Each row is followed by its class.
[-516   10  178  130  244  -90 -155  228  -20   82   88   78  102 -296
 -153  307  -38  215  101   73 -140   19  -81 -151 -308  149   21  251
  -99  167  -34  390 -195  -12  168   53   -9   49  169] | (43)
[ -43   25 -123  157  144   -9 -332  -22   46   20  220 -187  210  -25
   59  218 -159   85   66  -30 -194  -60   69   19 -174  116  174   29
  240  -47   25  261 -183   27   83   97 -149  -75   68] | (147)
[-459  -22   76   89  297  -36  229 -180  -98   93  296  231   56  -84
 -138  143  -31   61 -191 -392 -171  185   51  -13  173  201  462 -169
  336  153  125  114    3  120  130  -93  123 -279  144] | (43)
[  65  291   12  -73   22  109  317 -437 -103 -219  405  182  121  114
  178 -161  268  126  115 -297  226  -35  413  340  493   70  -67  -55
 -165 -365  535  -53  -89 -353  -76  137  -74 -302 -123] | (180)
[-173  -26  226   91  290 -182 -232   49  -93  109  398 -147  362 -172
  -47  276 -179  112   23 -299  156 -246  -32  -63 -357  307  207   66
  184 -130 -112  426 -281  -25  261  -74  398  359 -172] | (147)
[ 125  254  148   -6 -341  268 -152  -95 -119   35  467  131  -46   63
  188   28  298  260  101  -84  187   98  280  126  216  -55 -193 -409
 -175    1  -89 -121 -158   51  312  467 -327 -263  -15] | (43)
[-356   60    1  109  -17  -40  -39  -47 -227  302  370 -191  161   53
  -87  139 -361  220 -183 -168   50 -226 -143 -269  138  191  334 -563
  438  435 -191   92 -215  487  223 -173  318  250  353] | (34)
[ 427   75  199  153  109  563 -101  484 -217 -125  -90 -273 -229  114
 -233   73  -57  113  255  -29  199 -308  303   40   58    4 -158 -230
 -295 -122  -81 -181  -89   58  -87  -56  162 -181 -217] | (34)
[ -29  -47  235  184  466 -103  123  -89  150   75  279    8  224 -120
 -128  231 -184  -44   49 -274   31 -130 -248  125   55  362  332 -168
 -157    9   -9 -153  -13  -28   75  326  168  181 -195] | (22)
[ 269  -41  216  126  250  302 -169  307 -380 -158  -37 -418 -255   79
   39  227 -451   69  134  -44  373 -475  238  181  124   62 -243 -323
    6 -201  -84 -108 -128  135   52   94 -178 -145 -368] | (175)
[-361   32    7 -347  105 -230  350  -65  259 -103  122  185  -84  191
  230  -35  532 -228   28 -274 -170  -13  103  215  302   83  581 -339
  234  121   29 -355  -31   39  371  309  161    2  170] | (175)
[-264 -186  155   17  451  507 -143  386  -98 -124 -218  -93  -44   85
  -32  202 -296 -209  375   85 -330 -378  106 -153 -156 -136 -142 -324
  -56  -81 -261   37  145   60 -107  118   19   34 -422] | (91)
[  11  216  162  276  130  271 -100 -169   24  -60   59  254 -143   74
  122  -10   37  183  347    2  -99  235  185  146  381    4 -214  -41
 -121  -68   64 -222   89  245  -25  335 -440 -316   17] | (175)
[  41  -58  249  166  390  614 -222  172 -142 -370 -135  277 -347  -11
  249  127  -20  -48  236   70  -83 -269  240  163 -146   -1 -111 -159
  228 -213 -476 -157  -86  228 -329 -229   11  -74 -352] | (71)
[  32 -100   96  219  -99  196 -257  108  190 -207  313  277  255 -201
  112  279  139  384  119 -126   32    5  161   11 -377  103  -96  288
  265  -14  150  408  -77   75  292  -97    7  130  197] | (175)
[  64   44 -159   33 -490  -36 -102  257  276 -257  130  415   30 -122
  -31   29 -140  262   61  -37  268  337  147   36 -362 -270  -42  279
   42  110 -121   27 -246  193   25  315  371  141  198] | (71)
[-267   61 -109  149 -105   79  -84  320   79 -259  -51   22   74 -124
 -217   56    0  198   70  135 -236 -134  274   28 -291  -59 -196  310
  -30  184   67  187 -434 -309  154 -217  357   13  146] | (175)
[ -79  178  279  -95 -163  529 -220 -128 -270  -59   49 -125   29  -98
   -3   50 -177  262  138   26  164 -378   82 -169  418  224 -299 -251
  374  -95  -65   93 -412    7 -152 -161  -10   35 -328] | (90)
[-256 -147  102   43  -95  379  152 -346   78 -126  468  208   74  -74
 -226  -31  526 -219 -144 -299 -139  191  440  264  271  417  299 -206
  198  135  207   69  -60   55  160  129   68 -179  152] | (147)
[-580 -178  -95  123  607  432  -38  360  -51 -277 -159 -190 -467 -125
   25  439   61 -109  417   11 -155 -239  424  244   48   68 -418  -38
   83 -334 -133  -18   26 -118  -60  660 -407  -91  184] | (22)
[-348  205   76  -44   66  -92  119  -33  302 -178  361   69  -38  130
  -12  -70 -197   89 -159 -135  -59 -140  -13  -97  296  283  334 -396
 -100   25 -103 -249   53  485  -54 -123  385   60  353] | (71)
[ -28  119   78 -147  297  326 -121 -198 -196  -59  309 -174   34   31
  161   75  135  -44  -26 -292  221 -308  272 -144  285   13   23 -346
  -34 -277  125   77  -46  -26  -79   95   34   25 -142] | (91)
[ -42  169  -28  178   87  584 -342  490 -227 -268 -287 -100 -288  -46
 -135  173  118  227  336  155   72 -234  281   37  -48  -78 -443 -116
  335  -85 -175    8 -125   33  -76 -188 -149   12  -58] | (133)
[ 183 -200  115  449  899  573 -496  785 -278 -191 -441   31 -151   45
  -94  331 -180 -153   33   11  -26   19  147  203 -355 -388 -432 -206
 -190 -203 -235   -4  -77   83  130 -227 -248  460 -551] | (152)
[-384 -255   86  200  235 -281  179 -307  300  224  244  448   30  186
   -2   44  176  -96 -367 -484    9   91 -179  339  369   18  482 -425
  392   29 -123  -31  136  211    3   68  253 -267   65] | (22)
[ 105  275  190   59  352  523 -353  353  -70 -409  -89 -215 -316  -35
   84  109  247   14  -71    8  -29  -68  282  223   21 -101  -70 -151
 -366 -246 -243 -106 -101  278   86   43 -266 -115  -81] | (91)
[-476 -302 -112   41  639  254  128  211  120 -136  147  154  -10  -78
  -44  315  -30 -151 -273 -242 -141   27   80 -223  139  284  318 -399
  198   93  230  -70 -114   39  295 -228  228  377   77] | (180)
[-473   61  -41  273  192 -133  150   44 -193   -8  299  115  242 -299
 -100  276  -23  314  101 -204 -207  203   30  240 -215    7   -1  113
  262  199  218  303 -236 -150  234  178  140  -85   69] | (133)
[-277   59    4  180 -176  482  -44 -319 -307   -8  141   59  -61  -85
  120   60   69  271  201  -68  131  172  105  108  539  139 -407 -111
 -118  -50  294  124 -274  154  391  492 -471 -303 -130] | (22)
[-110   26  190   97  282  518    7  287   11 -264 -222  -10 -262    7
 -174  162  300  -40   -7   97 -222 -185  234  223   17 -179 -280 -342
 -424  -33 -466 -130  263  276 -142   56 -193  114   58] | (145)
[  42   29  192  188  -21  349 -474  -65   36  -55   93  -93 -180 -121
    8   28 -217  132  153  -73  255   63 -126 -171  292  210 -272 -115
   63 -279 -102  -92  -44  245  -24  197   29 -135  -77] | (34)
[-700 -262   82 -119  226  176  278 -153  109 -125   59  234 -131 -258
   12  181  259 -227   26 -216   28  186  164  -75  242  100  218 -275
  621  -95 -116  -24   49 -215  -82  192  321  228  267] | (180)
[-223 -164    3  239   94 -111  -86  163 -183  144  262  -47  283  -98
 -296  391   31   38   89   37 -249  200  223  295 -219   42    1   71
   73  320  174  370 -330  -51  241   31  132  342  190] | (34)
[-216    4   15   51    8  146  -96  -72 -192   52  152 -230  173 -100
 -187   70 -361  212 -194   75 -201   19  325   68   -5  294    8  306
 -326 -170  125  376 -380  266  290   94 -353   -5  119] | (180)
[-534 -277 -103  -41    4  313  154  -29  282 -200  233  699 -136  -74
  153  285  122  -55   17 -220 -181  179 -117 -126 -154  174  206  102
  485  -52 -317  -29    0  341  130  -94  269  182  184] | (90)
[ 125 -104  171   84  169  546 -274  449   60 -507 -242 -124 -362 -124
  -82  154  -23 -124  268  210  282  -47  547   -6   -5   86 -173   11
 -209 -204 -170 -103  -76 -273   44  201 -198   61   94] | (180)
[ 106   41  -33  152 -175  352   97  -45  -82   39  413  -55  -14   42
 -165 -172   90   75 -302 -138 -188  -65  198  358  395  278  298  -76
   -8   47  120  -75 -367  228  116 -105  284 -314  122] | (22)
[ 116  -56  -96   69    4   51   38  135  140  -41  401  130  403   60
 -198  310   85   -1   57 -333  -15   99  119   82 -196   81  187 -158
  -73  252   43  235   72 -149   49   31  337  184  -56] | (90)
[ -20   -5   89  104 -155  390 -103  -22 -255  -67  399 -317  119 -330
 -356  307  -41  100 -147   36  119  289  497 -200  -51  256 -308  -39
  102  -18  220  394  -43  -33  -71 -226 -179  115  319] | (91)
[-423  166  337 -150   74  335  -97   55  -46 -165  411  347   69 -200
 -139 -146  322  148  -13 -247  168  208  545  116  338  374 -140 -148
   31   -1  231  228 -121  111  301  289 -304 -114  223] | (34)
[  35  -94  -86  118   50  313  -34  323  -16 -240 -220 -339 -337    5
   76  223  212  155   55  126  -47 -152  377   96  124 -120 -302 -358
 -111   50  185   -6  122  -42 -172   41 -199 -392  101] | (22)
[ -17  -41  238  262  218  760 -513  467  -97 -474 -146  -64 -258  -54
  -22  598   52  115  431  -26  224 -199  555   61  -48  -29 -146 -194
  355  -92 -532  262  -90   41   35  -44  -54  180    0] | (91)
[ -61 -119  -35  -64  -41 -189  -12   16 -279  228  286  -18  358 -244
  151  310  297  281  -69 -212  165 -211  -98   81 -333 -247  197 -298
  403  205  137  352 -106 -168  165   42  324  413  -83] | (152)
[   9   85  201  254 -499  208 -230  191 -120   91  364 -328  202 -181
 -269  248  137  504  209  114  144  -79  103  -42  -27   94 -103 -145
  -11  184  120  374 -210  194  209   28  216   62  362] | (145)
[-377 -239  -64  368  205   33   32   19   50  131  335  378  -22   56
  179   59   94  127 -237 -372  180  262   37   85   10  166  503 -437
  199   41 -227  118  -34  252  213 -148  398 -179  124] | (152)
[ -50 -289   92  117   78  126  171   56  321 -393  284  301   -1  -70
  131  324 -162 -142  -22 -227  362  265 -110  179  239  326  250   41
   54  -39  -50   74  -10  127  197  152   88   43  167] | (145)
[-285  204   87   53   52 -393  142   92   33  123   94 -309   85  -10
 -231  164 -338  294  436 -187  142 -214   16    9  106  468  148  191
  455  -62  -14   67  -79  -85  207  342  -51   15  280] | (133)
[-206    8  229  -62 -309  130  232  -80   74   82  133  151 -157   13
 -250    6  355  228 -225 -250  274 -139  328   16  283  113 -261  -91
  276 -165 -127  195   24  -66  -26 -119 -159 -431  195] | (147)
[-220 -191  -76   17  348  182  323   38  282  149  359  324  -74  131
   39  158   -2 -100 -191 -423 -216  -29  -64   -8  316  308  359 -470
 -258  157 -307 -412   71  360  328  428  256  144  -38] | (22)
[-345 -172  -42  376  503  769 -359  219 -132 -337 -311   78 -271  -71
   37  168    2    6  302   59 -376 -183  143  204 -163 -223 -498  101
  193 -307  -23   22 -208  158  158  270 -369   38 -143] | (71)
[  17   60 -171  187  226  508 -414  259   84 -367  -45  -60 -151   77
   44  100  140  -78  119   43 -334  -27  421  238  -81 -300 -286  -51
 -171 -255 -111   -1 -137 -138   20  227 -217 -278  -71] | (147)
[-443   -4 -137  228  229 -279  -52   28 -123  347  369   38  328 -235
 -166  264  -25  224 -104 -102 -250  410   21  218 -420   62  201   17
   14   56  -59  440  -22   46  291  347 -243  -46  142] | (91)
[-460 -134 -141   25  140  -55  345 -131   19   38  292  399 -161   18
   83  -41   11   81 -215 -302 -104  -89  180  102  297  -14  425 -317
  235  212  -43 -145  -28   49  214  196  310 -266  165] | (147)
[-462 -159   42  -29  197  226   38 -130  -12   26  574  121   43  -59
   55  -56 -113    0  122 -234 -207 -287  193 -106  272  673 -123 -206
  353  -82  129   81    0  -53  182   88   99  -54   32] | (71)
[-154  167 -149 -138  -60  520 -180 -192  177 -207  331   21 -201   51
  482  161  380   91  129 -157    5 -222  176 -258  535   28 -180 -219
 -152 -176  -81    1 -129  -48 -104  303  -27 -408  216] | (22)
[ 122 -113   79  398  381  412 -546  444   30 -513   59  -20  -95  -41
  135  320  128 -121  129 -245   57  100  209   87 -200 -169   18 -333
  181  199 -107  281  105 -313 -111 -234  301 -459 -140] | (90)
[-131  -64  150   35  -38 -469   17 -109 -217  498  251  -54  369  -97
   13  126 -185  459  131    3 -156 -212   54 -269 -301   77  245  -37
  322  334  141  302 -202 -164  548  190 -215  144  211] | (71)
[-391 -426  -63 -146 -256  -47  417   37  216 -124  288   48 -147   45
  243 -100 -119   67  -84  103  115 -172   18 -161  177  393   91 -126
 -236  -39  380   45   88  155  335   96   82 -226  361] | (71)
[-367 -215 -184  141  -32  221  140  -47   31   77  343  157    7  -48
   -1  242  192  -88   84 -149 -420  261  -34  201   42  285  445 -338
  484  206 -215  -81  -55  -23  392  187  186  -61  126] | (43)
[   2 -311 -186  191  -96  511   28  212  564 -226  515  202 -118  134
  168  126 -287 -217  -66 -369   20  168  -33 -105  149  374  141 -126
  108  -49 -448 -170  138  420   87  271  429 -138  320] | (175)
[-107  -27  186  126 -224  176 -212   73   60   99 -113  -81 -137 -131
 -151  102 -439  375  315  200   76  -48  -72 -160  103 -138 -228 -137
   57 -196 -112 -226 -112  412    1  586  -30  195   30] | (71)
[-270 -243 -150  261  113 -253   98    4  253    1  268  331  117  231
  404   86  317  102  -34 -160 -168  227   11  351    0  -10  312 -262
 -132  103  148   89   73   83  486   63   80  -12  166] | (152)
[-314  108  106  -36  249  -85  115 -230 -122   20  562 -117  -13   34
  232  222   30  -58 -113 -342  -18  199   92  -45  295  315  542 -443
 -277  172 -166   42  185  461  207  162  211   21  319] | (43)
[-161 -270 -150   58 -266  -75 -114  368  328 -149  513  -35  310 -183
    7  431  -20  191  -90 -195  256  235  309   68 -280  264  -93 -296
  180  260  123  336 -227 -225  456  395  167  273  184] | (180)
[-545 -150   44   23  779  593 -120  382    6 -305 -221   14 -355 -270
  176  112 -100 -189  225   70   22 -349   63  -31   63  264 -205  -40
  276 -269  -97  -15  -70    6 -291  332 -317  -75  -17] | (22)
[  54 -114 -139    6  207  -62  177  -64  420   50  193  289  128  350
  247  -97   19   74 -255 -537   24  -70  -55   71  393   39  568 -739
 -145   95 -105 -301  193   91  347  280  286 -292 -251] | (175)
[  83   24  232   61  -75  119  -50   25  142   99  176  327  148   56
  120  217  488  280   62   26 -147  -11  -74  139  -99 -158  -47 -311
  -86  107  -92  -99  -23  141  276   57 -137  360  -67] | (90)
[-120   72  -27  177 -125  320  265  -71  -24  -27  270  262  144  119
   96   94  112  231 -142 -344  108  107  -58  -57  131  -58  247 -303
  249  186   60   90 -128  392  130 -279  243 -228  106] | (175)
[-217 -109 -232  124  727  184 -119  167  186 -427  345  465  -64   18
  150  234  127 -285  -84 -428   39   51  183  199 -227  -40  239 -165
  -67 -186  112  -83 -142 -150 -219  -10  421 -285 -200] | (34)
[  35  114 -237  101 -397  394 -178  359  155 -227  560 -112  171  -93
  -70  224   -7    4  380   99 -120 -201   -8  -63 -118  171 -302   -1
  201  193  -60   30 -240 -253  -34    5  578  249  252] | (22)
[ -15   15  163  262  239  361 -283  -84 -602 -184  229  -34  -19 -164
  -95  236   82   -4  152  -25 -274  176  632  246 -297 -121 -106 -108
  -40  -41 -164  312   19  -17  -17 -192   -6  -70  -80] | (71)
[-320 -218  167  320  513  623   56  271 -317  -94   68   17   37  -88
 -341  183 -387  -90   68  -51  141 -259   53  181  -24  370 -117 -190
  -20 -183  -55  212  -42  126  -24 -126  -92   62 -312] | (180)
[-319 -185  102   63  159  228  -24    0 -298  113  202  -84  312 -170
 -244  364 -353   61  -60 -149 -354 -258  194 -249 -506  196 -124  283
  230   92 -292  578 -328  121   88 -281  153  351    0] | (71)
[ 251  149  286  -84 -256   87  225 -210 -495  369  301 -322   36   11
  140  -37 -291  419  238 -104  490 -334  -44 -186  308  146  -95 -178
  -84 -173  192   -7  -47  231  143  318 -120  -15 -137] | (43)
[-133    4   23 -101  408  169  -53   88 -139 -142 -127 -258 -127   17
 -368  -58 -243  -73 -184 -128 -259 -437  687 -127 -134   50  -19 -154
 -121 -108 -162 -164  -56 -111   32   69 -101   41   -2] | (133)
[ -77   31  256  -18 -288  141   -5 -198  192 -194  212  -78  -56  -48
   20  -92 -120  131   54   -5  300 -183  160   72  464  351 -397  180
  -54 -304  163  135  -66  -44 -144  173 -186 -405  136] | (175)
[-487 -122   83  153   95  -37   48  -71   52 -165  282  154  128 -165
  -61   61  -22   22 -463 -353  -13   78  216  331  -19  194  174  -34
  514   18  -65  356 -381 -150   64 -189  119 -317  128] | (152)
[  12   89   28 -311 -121  478 -310  -67 -270 -101  194 -227  157 -117
 -200 -115   10   91  178   -7 -166 -281  556  -42  257  198 -217 -303
  -49 -309  165  218  -59 -358  -53  164  -74 -276 -371] | (71)
[-336  119  207  -56  237  326   31 -164  132 -209  182  239 -262 -115
  -64 -239  251 -126  158  153 -256  -92  343  -31  393  280 -324  120
  -62 -319  408 -299 -123 -249 -158  101 -319 -360   60] | (147)
[-399 -316  168  -36  -22  297  148  107   88   24 -209 -210 -255    2
  -44 -268   90   37 -101   29 -163 -261   27   18  309   93 -249 -141
  160 -242  279 -139  -19  205  348  221  -24  123  130] | (43)
[ 110 -110   70  481  454  625 -534  417 -126 -255  -64 -112 -287 -270
  -31  248 -226  154   16  -11  256   89   12  114  -93  -86 -291 -141
  -69 -303   -9  -47   -7  341  -27  176  -47   99 -172] | (180)
[-237  188    0  -25 -364  404 -102 -351  -54 -177  133  222  -89 -192
  174   91  281  268  215 -134  311  405  298  -27  194  -88 -278 -121
  159 -297 -153  100 -109 -146   72  513 -314 -288   66] | (43)
[-290  198    4  102 -148 -213 -143    7   62  -59   64  116   39 -110
 -124  -57 -124  324  160  271 -431 -140   33  109 -183 -271  -71  192
  -76   80  147  -54  -23   16  118  180  -19  -12  278] | (180)
[-298 -354 -283  209 -182  598  -19  -14  136 -215  248  380   23  -10
  -65  -47 -260   57   83   58 -140   90  489  108   21  192 -331  148
 -264 -129  121  220  -61   61  108  367 -194 -358   62] | (175)
[ 168 -273  170  397   83  270 -233  243   69 -494 -495  -10 -176   82
 -310   73 -352  -88  288  -12   85  -16  505  503 -370 -163 -174  255
    4 -134 -268   -1  -25  -13  129  340 -178  -24  -96] | (34)
[-273   50   -2  -53  -70 -310  406 -183   31  109  383   63  -98  211
   94 -182 -327  100 -217  -72  100   25  196 -129  501  170  419 -422
 -111  173  214 -295  -82  307  202   45  179 -161  326] | (147)
[-409 -240  -92   61   80  373  201  166   82  -95  201  475   -6   -3
 -127  202  202  108 -112 -234    8  144  286  -38   82  180   20 -369
  325   91   59   37 -177   81  293 -156  162  164   49] | (71)
